Below are the code and all the weights of a small trained network. Each question names an input and a target symbol and asks about switching units off, where a switched-off unit gives its printed mean instead of its output.

import numpy as np


def w(rows, s, z=0):
    codes = np.array(rows[::2]) - 128.0
    scale = np.full(codes.shape[1], s)
    scale[-1] = z or s
    return codes * scale


def f(y):
    return y / 2 * (1 + np.tanh(0.7978845608 * (y + 0.044715 * y**3)))


def softmax(a):
    e = np.exp(a - a.max(-1, keepdims=True))
    return e / e.sum(-1, keepdims=True)


def log_softmax(a):
    a = a - a.max(-1, keepdims=True)
    return a - np.log(np.exp(a).sum(-1, keepdims=True))


def net(x, mask):
    ids = ['αβγδζθξπσψω'.index(c) for c in x.split()]
    T = len(ids)
    res = E[ids] + P[:T]
    r = res
    for j in range(3):
        rows = slice(2 * j, 2 * j + 2)
        q, k, v = (r @ M[0][rows].T for M in (Q, K, V))
        z = softmax(np.where(np.tri(T) > 0, q @ k.T / 2**0.5, -1e9)) @ v
        o = O[0][rows]
        res = res + np.where(mask[j], z, o[:, -1]) @ o[:, :-1]
    y = f(res @ A[0][:, :-1].T + A[0][:, -1])
    res = res + np.where(mask[3:15], y, B[0][:, -1]) @ B[0][:, :-1]
    return log_softmax(res[-1] @ U[:, :-1].T + U[:, -1])


Q, K, V, O, A, B = {}, {}, {}, {}, {}, {}
E = w([
[89,170,80,16,120,147,68,75,119,158,99],'α',
[118,194,169,59,151,194,183,82,115,130,84],'β',
[51,99,85,30,94,75,111,128,39,190,125],'γ',
[149,213,159,158,140,72,137,155,135,146,84],'δ',
[140,8,175,57,112,99,129,104,152,103,138],'ζ',
[151,75,106,142,145,96,105,151,134,177,83],'θ',
[172,101,187,167,159,147,161,102,137,143,67],'ξ',
[133,118,137,96,170,146,125,130,157,139,92],'π',
[185,95,152,165,141,129,150,156,173,142,66],'σ',
[204,229,122,114,206,88,78,62,137,113,106],'ψ',
[159,119,78,101,181,108,85,122,139,160,119],'ω',
],0.017)
P = w([
[45,113,159,149,204,163,71,172,113,146,114],'0',
[189,116,194,93,93,120,132,112,142,247,203],'1',
[130,83,101,102,190,110,200,95,178,129,146],'2',
[158,114,152,84,176,159,107,172,43,97,144],'3',
[169,151,184,72,78,115,121,138,140,193,181],'4',
[116,100,78,104,161,84,189,103,173,106,93],'5',
[163,143,93,131,122,154,107,177,64,106,139],'6',
[149,173,180,68,59,99,124,137,136,184,152],'7',
[84,126,72,115,126,71,188,105,167,78,55],'8',
[171,156,59,137,97,127,86,181,84,100,141],'9',
[150,145,215,96,73,75,150,134,115,207,116],'10',
],0.015)
Q[0] = w([
[99,152,80,180,183,169,124,152,97,67,190],'H1',
[87,117,82,115,157,141,151,160,138,10,157],'H1',
[168,169,160,181,81,126,98,139,111,159,190],'H2',
[88,75,25,130,226,8,248,57,250,57,38],'H2',
[74,126,110,203,144,188,81,179,76,25,198],'H3',
[161,147,215,142,54,159,67,178,99,189,219],'H3',
],0.011)
K[0] = w([
[133,158,171,121,172,170,84,152,125,172,179],'H1',
[160,100,173,88,142,148,114,160,91,163,191],'H1',
[171,72,155,187,146,144,67,151,159,140,101],'H2',
[114,250,85,129,86,86,155,101,74,108,107],'H2',
[159,76,189,133,196,185,79,167,129,197,200],'H3',
[117,57,125,143,141,133,118,138,183,118,113],'H3',
],0.014)
V[0] = w([
[33,121,202,50,160,248,141,134,224,92,77],'H1',
[89,95,249,189,38,118,213,101,90,154,85],'H1',
[85,94,106,57,82,255,190,135,101,173,81],'H2',
[77,118,169,143,138,52,234,238,65,156,173],'H2',
[133,225,157,163,198,161,162,16,65,187,93],'H3',
[199,140,211,211,114,195,173,229,233,68,122],'H3',
],0.0075)
O[0] = w([
[94,224,129,128,129,73,91,187,150,33,108,253],'H1',
[191,219,56,59,113,240,74,99,185,85,191,125],'H1',
[90,102,108,91,130,214,149,88,55,161,77,169],'H2',
[28,192,83,76,114,99,222,184,126,161,81,152],'H2',
[108,167,104,132,73,50,251,73,19,88,57,142],'H3',
[154,139,147,60,127,122,61,79,130,164,2,60],'H3',
],0.0086,0.0068)
A[0] = w([
[190,89,112,160,144,149,177,83,72,90,152,184],'N1',
[92,108,90,195,141,118,155,130,110,70,135,65],'N2',
[128,125,166,135,113,116,132,85,160,244,153,96],'N3',
[171,133,124,138,54,107,155,48,127,189,95,3],'N4',
[192,136,190,118,113,80,116,132,111,167,135,204],'N5',
[147,114,116,99,97,140,139,142,197,134,203,167],'N6',
[109,114,186,134,87,73,181,140,178,145,146,221],'N7',
[193,170,152,89,56,168,73,163,109,114,162,79],'N8',
[142,189,72,161,135,151,110,185,109,193,131,128],'N9',
[126,125,72,197,117,204,115,132,142,77,205,93],'N10',
[178,76,83,135,144,107,100,47,222,131,113,80],'N11',
[136,132,111,126,116,91,229,103,135,98,161,112],'N12',
],0.011,0.007)
B[0] = w([
[78,97,163,103,141,223,110,176,80,115,144,191],'N1',
[140,150,153,68,145,169,123,166,223,123,186,178],'N2',
[98,148,126,158,206,119,125,2,205,198,163,162],'N3',
[172,127,219,57,121,56,188,178,64,140,207,161],'N4',
[84,101,77,107,114,169,160,164,181,118,108,222],'N5',
[188,188,68,142,158,74,196,143,122,160,142,206],'N6',
[129,161,148,124,165,164,59,104,94,95,125,253],'N7',
[53,81,117,202,88,114,171,182,103,149,82,197],'N8',
[146,80,173,83,153,175,144,129,120,79,157,168],'N9',
[131,130,144,127,172,91,85,131,88,187,5,165],'N10',
[90,126,216,136,91,123,96,129,148,192,135,153],'N11',
[154,129,114,197,57,101,113,108,146,163,103,246],'N12',
],0.0099,0.012)
U = w([
[99,137,132,55,192,190,47,167,51,96,87,198],'α',
[167,51,104,87,82,137,254,166,105,76,101,172],'β',
[133,100,49,175,92,149,243,180,171,150,141,156],'γ',
[155,88,96,211,59,47,122,124,85,173,42,170],'δ',
[232,156,189,6,129,93,151,144,134,149,162,94],'ζ',
[65,79,135,214,141,119,155,83,108,159,101,111],'θ',
[112,101,213,164,128,78,172,140,80,162,105,47],'ξ',
[140,137,95,103,152,167,154,58,156,136,143,159],'π',
[75,112,178,100,81,147,142,150,172,216,54,1],'σ',
[131,149,183,152,44,150,101,160,137,158,177,86],'ψ',
[181,165,147,146,118,139,105,134,68,206,133,98],'ω',
],0.0053,0.0071)

Each question gives the input, a string of symbols that net reads in full, and the target symbol t.
The units are the heads (2 rows each of Q, K, V and O) and the neurons (one row each of A and B). Each row of codes is followed by its name. A weight is (code - 128) times the scale printed after its matrix; where a second scale follows, it is the last column's (O, A, B and U).
mask holds one flag per unit, heads first, then neurons. A switched-off unit (its flag False) gives its mean, the last column of its rows in O or B, instead of its output. The means were averaged over made-up inputs and are rounded, as every weight is.
A unit's drop is (log p(t) with every unit on - log p(t) with that unit switched off) / (log p(t) with every unit on - log p(t) with every unit switched off).
The circuit of an input: a set's keep is (log p(t) with only the set's units on - log p(t) with every unit switched off) / (log p(t) with every unit on - log p(t) with every unit switched off). Starting from the 12 units with the biggest drops (on a tie, the unit counted first), units are removed one at a time, each time the one whose removal leaves the highest keep (on an exact tie, the one counted first), for as long as the keep stays at least 0.8.
units of the circuit, in order: the units of the circuit, biggest drop first
most important unit: the unit with the biggest drop
top k neurons: the k neurons with the biggest drops, biggest first
which heads matter: for each layer, one digit per head in row order, 1 if its drop is at least 0.15 and else 0, layers parted by /
input ζ ζ ξ ω σ ζ δ δ, target γ: which heads matter : 001
input ξ ζ σ ζ θ ψ, target ψ: units of the circuit, in order : (H2, N11)
input ψ δ σ σ δ ξ ζ ζ ζ θ σ, target γ: which heads matter : 101
input δ θ ζ ψ ψ ζ β β, target γ: units of the circuit, in order : (N8, H3, N6)
input δ ζ π γ δ, target α: most important unit : N7
input δ π β β δ β σ π ζ θ β, target γ: which heads matter : 101
input π ζ ζ, target ζ: which heads matter : 001
input ψ α γ β β α ψ δ σ, target δ: units of the circuit, in order : (N12, H3)
input ζ ζ ζ ζ ψ β ζ β, target δ: which heads matter : 101
input ψ ω γ δ α ζ α ζ ζ, target α: top 4 neurons : (N1, N10, N2, N8)
input δ γ β ζ ζ ψ β ξ, target ξ: units of the circuit, in order : (N4, H1)
input ω ζ ψ δ ζ θ, target δ: top 2 neurons : (N12, N9)
input δ α ζ, target α: units of the circuit, in order : (N1, H2)
input α δ θ ζ δ θ, target δ: most important unit : H2
input σ ζ π β σ, target α: units of the circuit, in order : (N7, H1, N12)
input σ ζ ω β ζ α ζ θ ξ, target α: units of the circuit, in order : (N1, H2)
input ψ θ θ γ δ ζ ζ ξ ξ, target δ: units of the circuit, in order : (H3, N12, H2)
input ω ψ γ σ θ β δ δ, target δ: units of the circuit, in order : (H3, N12)
input β ξ σ, target β: which heads matter : 011
input δ δ θ ψ ζ ζ ζ ζ γ, target γ: which heads matter : 011
input ζ ψ ζ δ ζ α σ ζ σ, target α: units of the circuit, in order : (N1, H2, N10, H3)
input ζ ζ γ π β ζ ζ, target δ: which heads matter : 101
input ζ θ γ θ α π ζ δ γ ξ, target α: units of the circuit, in order : (N12, H3, N10)
input γ δ δ α ψ δ ζ θ ζ, target δ: top 2 neurons : (N12, N1)
